[[-10 -14 -92 -11  42 -13 -19 -43]
 [-42 -10 -16  45 -38  25 -19  34]
 [ 11 -75  30  -3 -14  -1 -45   5]
 [ 21 -57  21  -6  -4 -10 -28   3]
 [-32  29   9 -26 -23  40 -19 -26]
 [ -5  68   0 -67  23   2  20 -77]
 [ -1   8  -6 -34  25  -5  -3 -46]
 [  9 -88  18  -6  -8  -2 -57  -3]]
->
[[ -5  68   0 -67  23   2  20 -77]
 [-32  29   9 -26 -23  40 -19 -26]
 [ -1   8  -6 -34  25  -5  -3 -46]
 [-42 -10 -16  45 -38  25 -19  34]
 [-10 -14 -92 -11  42 -13 -19 -43]
 [ 21 -57  21  -6  -4 -10 -28   3]
 [ 11 -75  30  -3 -14  -1 -45   5]
 [  9 -88  18  -6  -8  -2 -57  -3]]

[[-54 -23  10 -56   2  11 -64   6 -63  -9   3 -10  34 -42  46]
 [-18 -73 -13 -22 -73 -47  -7 -70  -1 -90 -17 -72 -47 -64  -8]
 [ -9  25   0  -8 -52 -24   5 -47  28 -13   5  -9  18 -10  37]]
->
[[ -9  25   0  -8 -52 -24   5 -47  28 -13   5  -9  18 -10  37]
 [-54 -23  10 -56   2  11 -64   6 -63  -9   3 -10  34 -42  46]
 [-18 -73 -13 -22 -73 -47  -7 -70  -1 -90 -17 -72 -47 -64  -8]]

[[ 12  27 -21 -11 -44 -50 -61 -56  62]
 [-73  71  56  64  38  34  13  15  17]
 [-38 -11  61  49   4   8  -7 -10 -23]
 [-36  68  16  24  20  18  -9  -8  45]]
->
[[-73  71  56  64  38  34  13  15  17]
 [-36  68  16  24  20  18  -9  -8  45]
 [ 12  27 -21 -11 -44 -50 -61 -56  62]
 [-38 -11  61  49   4   8  -7 -10 -23]]

[[ -6   5   9  22  -6   1  22  20  12  14  20  11 -28]
 [ 27  28 -16  34  22  30  19  16  -1   3  25  20 -30]
 [ 25  13   4  -4  14  16  11  10   5   7   1  17 -35]
 [ 24  23  -8  19  20  25   9   6  -9  -5  22  15  -2]
 [-14  -5  29 -17  -8  -9  -1  -1  -4  -4   7   0  48]
 [ 18  14   7  -4  13  15  -4  -6 -15 -13  14   9  26]
 [ 74  42 -28  -4  56  54  16  14   4   5 -14  32 -54]]
->
[[ 74  42 -28  -4  56  54  16  14   4   5 -14  32 -54]
 [ 27  28 -16  34  22  30  19  16  -1   3  25  20 -30]
 [ 24  23  -8  19  20  25   9   6  -9  -5  22  15  -2]
 [ 18  14   7  -4  13  15  -4  -6 -15 -13  14   9  26]
 [ 25  13   4  -4  14  16  11  10   5   7   1  17 -35]
 [ -6   5   9  22  -6   1  22  20  12  14  20  11 -28]
 [-14  -5  29 -17  -8  -9  -1  -1  -4  -4   7   0  48]]

[[ 41 -15  11  41 -16  19 -17  46 -14]
 [ 64  80  85  79  80  77 -30  33 -23]
 [ 12 -23   2 -19 -29 -60  23  55  20]
 [ 16 -50 -44   1 -47   1  35  -1  29]]
->
[[ 64  80  85  79  80  77 -30  33 -23]
 [ 41 -15  11  41 -16  19 -17  46 -14]
 [ 12 -23   2 -19 -29 -60  23  55  20]
 [ 16 -50 -44   1 -47   1  35  -1  29]]

[[-16 -28   0  32  62  76  71  40   1 -45 -71 -77 -62 -30]
 [  0  36  51  50  30   7 -14 -20  -4  31  39  55  55  27]
 [-75 -66 -34   9  48  69  77  57  25  -7 -27 -35   1   4]]
->
[[  0  36  51  50  30   7 -14 -20  -4  31  39  55  55  27]
 [-16 -28   0  32  62  76  71  40   1 -45 -71 -77 -62 -30]
 [-75 -66 -34   9  48  69  77  57  25  -7 -27 -35   1   4]]

[[-63 -32  17  94 -29  18  96  17 -24  10  83 -13  12  94 -17 -13]
 [-42  -4 -22  82  10  -5  46 -13  -4  -5  66  37  14  78  51  23]]
->
[[-42  -4 -22  82  10  -5  46 -13  -4  -5  66  37  14  78  51  23]
 [-63 -32  17  94 -29  18  96  17 -24  10  83 -13  12  94 -17 -13]]

[[-18 -24 -30]
 [ 90   2  50]]
->
[[ 90   2  50]
 [-18 -24 -30]]
